Below are the code and all the weights of a small trained network. Each question names an input and a class and asks about switching units off, where a switched-off unit gives its printed mean instead of its output.

import numpy as np


def w(rows, s, z=0):
    codes = np.array(rows[::2]) - 128.0
    scale = np.full(codes.shape[1], s)
    scale[-1] = z or s
    return codes * scale


def norm(h):
    return h / np.sqrt((h * h).mean(-1, keepdims=True) + 1e-5)


def f(y):
    return np.maximum(y, 0)


def log_softmax(a):
    a = a - a.max(-1, keepdims=True)
    return a - np.log(np.exp(a).sum(-1, keepdims=True))


def net(x, mask):
    res = np.array(x, float).reshape(1, 7) / 4 @ E
    u = 0
    for l in range(2):
        y = f(norm(res) @ A[l][:, :-1].T + A[l][:, -1])
        res = res + np.where(mask[u : u + 4], y, B[l][:, -1]) @ B[l][:, :-1]
        u += 4
    return log_softmax(norm(res)[-1] @ U[:, :-1].T + U[:, -1])


A, B = {}, {}
E = w([
[228,151,87,137,159],'x0',
[102,161,216,208,255],'x1',
[128,127,125,125,127],'x2',
[81,184,82,224,95],'x3',
[69,78,22,88,194],'x4',
[128,125,129,133,126],'x5',
[126,130,128,130,130],'x6',
],0.003)
A[0] = w([
[101,101,186,128,168,128],'L0N0',
[80,108,76,112,161,29],'L0N1',
[1,110,196,99,85,3],'L0N2',
[171,70,143,37,160,103],'L0N3',
],0.0067,0.0035)
B[0] = w([
[106,150,164,97,133,235],'L0N0',
[98,103,99,136,155,171],'L0N1',
[254,79,29,121,170,198],'L0N2',
[116,75,171,165,102,252],'L0N3',
],0.0099,0.0029)
A[1] = w([
[68,134,148,97,244,47],'L1N0',
[113,97,71,11,20,145],'L1N1',
[90,144,42,254,86,109],'L1N2',
[243,124,112,174,166,2],'L1N3',
],0.0065,0.0008)
B[1] = w([
[112,191,72,180,63,231],'L1N0',
[100,237,151,172,177,253],'L1N1',
[139,30,226,101,119,225],'L1N2',
[139,123,1,23,115,213],'L1N3',
],0.0079,0.0037)
U = w([
[80,254,160,160,137,135],'0',
[187,103,74,78,154,38],'1',
[111,48,219,130,111,81],'2',
[110,135,147,138,118,251],'3',
],0.0099,0.0029)

Each question gives the input, the list of numbers given to net, and the class t.
The units are the neurons (one row each of A and B). Each row of codes is followed by its name. A weight is (code - 128) times the scale printed after its matrix; where a second scale follows, it is the last column's (A, B and U).
mask holds one flag per neuron, layer by layer. A switched-off neuron (its flag False) gives its mean, the last column of its row in B, instead of its output. The means were averaged over made-up inputs and are rounded, as every weight is.
A unit's drop is (log p(t) with every unit on - log p(t) with that unit switched off) / (log p(t) with every unit on - log p(t) with every unit switched off).
The circuit of an input: a set's keep is (log p(t) with only the set's units on - log p(t) with every unit switched off) / (log p(t) with every unit on - log p(t) with every unit switched off). Starting from all 8 units, units are removed one at a time, each time the one whose removal leaves the highest keep (on an exact tie, the one counted first), for as long as the keep stays at least 0.8.
circuit, biggest first: the units of the circuit, biggest drop first
most important unit: the unit with the biggest drop
top k neurons: the k neurons with the biggest drops, biggest first
top k neurons in layer l: the k neurons of layer l with the biggest drops, biggest first
drop when u is switched off: that unit's drop, to one decimal
input [3,-7,0,8,5,1,-7], class 2: top 2 neurons	L1N2, L0N0
input [2,-8,1,1,-2,8,3], class 0: most important unit	L1N1
input [8,-8,-2,5,8,6,3], class 0: top 2 neurons	L1N1, L0N2
input [7,6,-3,6,5,6,2], class 1: top 2 neurons	L1N3, L1N1
input [-8,5,-1,2,6,3,2], class 1: top 2 neurons	L0N2, L1N1
input [-6,4,-6,4,-5,-7,-6], class 1: circuit, biggest first	L0N2, L1N3
input [-2,7,5,8,-3,0,-6], class 2: top 2 neurons	L1N2, L1N1
input [0,2,-5,3,1,6,-7], class 2: top 2 neurons	L1N2, L0N2
input [6,-5,2,-8,-3,7,-7], class 2: top 2 neurons	L0N3, L0N2
input [-2,8,-7,-5,6,4,-7], class 0: top 3 neurons	L1N0, L1N2, L0N0
input [7,5,5,1,-5,-1,-8], class 1: top 4 neurons	L1N3, L1N1, L1N0, L0N0
input [-5,4,-5,5,5,7,4], class 1: top 2 neurons	L0N2, L1N1
input [-2,-5,4,-7,7,8,2], class 2: top 2 neurons	L0N3, L1N0
input [4,2,4,2,-1,-7,4], class 1: most important unit	L1N3
input [4,-8,2,-2,5,6,-4], class 0: top 2 neurons	L1N1, L0N2
input [3,0,1,-5,3,1,-4], class 2: top 2 neurons	L0N3, L0N2
input [-4,8,-6,-8,4,-4,-3], class 0: top 2 neurons	L1N0, L1N2
input [-5,-7,-7,1,2,1,7], class 0: top 2 neurons in layer 1	L1N1, L1N3
input [-4,-6,3,7,-2,0,-3], class 2: top 3 neurons in layer 1	L1N2, L1N0, L1N3
input [-3,-8,-4,0,-6,-1,8], class 0: circuit, biggest first	L1N1
input [-2,1,3,6,-6,-5,4], class 2: top 2 neurons in layer 1	L1N2, L1N1
input [-1,0,-5,6,0,-5,-3], class 2: drop when L1N2 is switched off	0.3
input [6,-8,2,-1,4,0,0], class 0: drop when L0N0 is switched off	0.0
input [-1,-2,-3,-5,4,-8,-4], class 2: drop when L1N3 is switched off	0.1
input [-4,5,4,6,0,7,-8], class 2: drop when L0N2 is switched off	0.2
